Below are the code and all the weights of a small trained network. Each question names an input and a class and asks about switching units off, where a switched-off unit gives its printed mean instead of its output.

import numpy as np


def w(rows, s, z=0):
    codes = np.array(rows[::2]) - 128.0
    scale = np.full(codes.shape[1], s)
    scale[-1] = z or s
    return codes * scale


def f(y):
    return np.maximum(y, 0)


def log_softmax(a):
    a = a - a.max(-1, keepdims=True)
    return a - np.log(np.exp(a).sum(-1, keepdims=True))


def net(x, mask):
    res = np.array(x, float).reshape(1, 5) / 4 @ E
    y = f(res @ A[0][:, :-1].T + A[0][:, -1])
    res = res + np.where(mask, y, B[0][:, -1]) @ B[0][:, :-1]
    return log_softmax(res[-1] @ U[:, :-1].T + U[:, -1])


A, B = {}, {}
E = w([
[40,38,22,76,127,190,95,156,153,121,217,143],'x0',
[102,145,120,71,27,108,147,29,167,72,122,212],'x1',
[181,124,148,63,92,152,115,70,199,161,87,99],'x2',
[112,138,140,77,148,60,221,92,134,45,144,1],'x3',
[26,178,165,66,165,107,128,102,8,42,181,180],'x4',
],0.01)
A[0] = w([
[180,108,136,144,135,147,86,117,228,252,92,68,150],'neuron 0',
[131,128,165,59,137,64,207,43,181,120,110,127,224],'neuron 1',
[155,114,143,123,53,149,138,127,216,132,147,155,251],'neuron 2',
[100,104,74,101,2,180,74,49,177,109,180,118,119],'neuron 3',
[120,91,138,144,138,73,167,130,144,129,188,117,14],'neuron 4',
[90,90,113,133,183,143,142,146,20,98,204,89,182],'neuron 5',
[174,85,160,165,161,163,112,151,163,191,99,95,227],'neuron 6',
[56,153,143,167,176,157,106,173,115,106,174,117,165],'neuron 7',
[136,168,201,187,109,112,163,130,114,136,91,132,208],'neuron 8',
],0.0096,0.0026)
B[0] = w([
[213,199,60,142,153,166,87,168,120,213,96,34,248],'neuron 0',
[98,72,128,216,106,155,213,124,145,109,121,51,227],'neuron 1',
[165,120,116,8,58,188,86,168,140,132,128,91,196],'neuron 2',
[128,76,89,119,69,176,130,202,246,93,141,149,228],'neuron 3',
[135,120,68,111,125,130,110,83,170,148,125,116,154],'neuron 4',
[91,52,148,40,210,73,119,106,127,132,255,188,231],'neuron 5',
[171,178,101,127,143,38,102,122,90,175,100,90,217],'neuron 6',
[85,80,173,103,191,43,106,148,131,133,135,100,197],'neuron 7',
[115,149,172,223,151,120,114,160,38,73,93,140,200],'neuron 8',
],0.0097,0.016)
U = w([
[121,129,151,186,130,138,225,2,152,64,131,64,98],'0',
[114,193,218,181,135,103,96,143,60,124,103,241,254],'1',
[111,99,71,46,23,195,139,156,222,116,123,178,26],'2',
[84,65,104,38,227,87,138,87,139,129,244,156,216],'3',
[191,190,100,119,144,146,109,138,128,228,56,94,17],'4',
],0.0087,0.0009)

Each question gives the input, the list of numbers given to net, and the class t.
The units are the neurons (one row each of A and B). Each row of codes is followed by its name. A weight is (code - 128) times the scale printed after its matrix; where a second scale follows, it is the last column's (A, B and U).
mask holds one flag per neuron, in row order. A switched-off neuron (its flag False) gives its mean, the last column of its row in B, instead of its output. The means were averaged over made-up inputs and are rounded, as every weight is.
A unit's drop is (log p(t) with every unit on - log p(t) with that unit switched off) / (log p(t) with every unit on - log p(t) with every unit switched off).
The circuit of an input: a set's keep is (log p(t) with only the set's units on - log p(t) with every unit switched off) / (log p(t) with every unit on - log p(t) with every unit switched off). Starting from all 9 units, units are removed one at a time, each time the one whose removal leaves the highest keep (on an exact tie, the one counted first), for as long as the keep stays at least 0.8.
units of the circuit, in order: the units of the circuit, biggest drop first
k most important neurons: the k neurons with the biggest drops, biggest first
drop of u: that unit's drop, to one decimal
input [-1,3,-2,7,3], class 0: units of the circuit, in order => [neuron 1]
input [1,5,8,5,5], class 2: 2 most important neurons => [neuron 3; neuron 8]
input [6,0,-5,-6,-7], class 4: 2 most important neurons => [neuron 0; neuron 6]
input [-5,8,-6,-5,-2], class 1: 3 most important neurons => [neuron 8; neuron 0; neuron 3]
input [-8,-5,2,8,-2], class 0: 3 most important neurons => [neuron 1; neuron 2; neuron 8]
input [0,2,-8,-3,-3], class 1: units of the circuit, in order => [neuron 5; neuron 0; neuron 3]
input [-5,1,5,-1,8], class 0: drop of neuron 1 => 0.8
input [-4,1,1,-5,6], class 1: drop of neuron 6 => 0.0
input [-5,2,3,-7,5], class 1: drop of neuron 2 => 0.0
input [7,-2,-7,-5,-6], class 4: 2 most important neurons => [neuron 0; neuron 6]
input [-4,-5,-2,0,4], class 3: drop of neuron 7 => 0.1
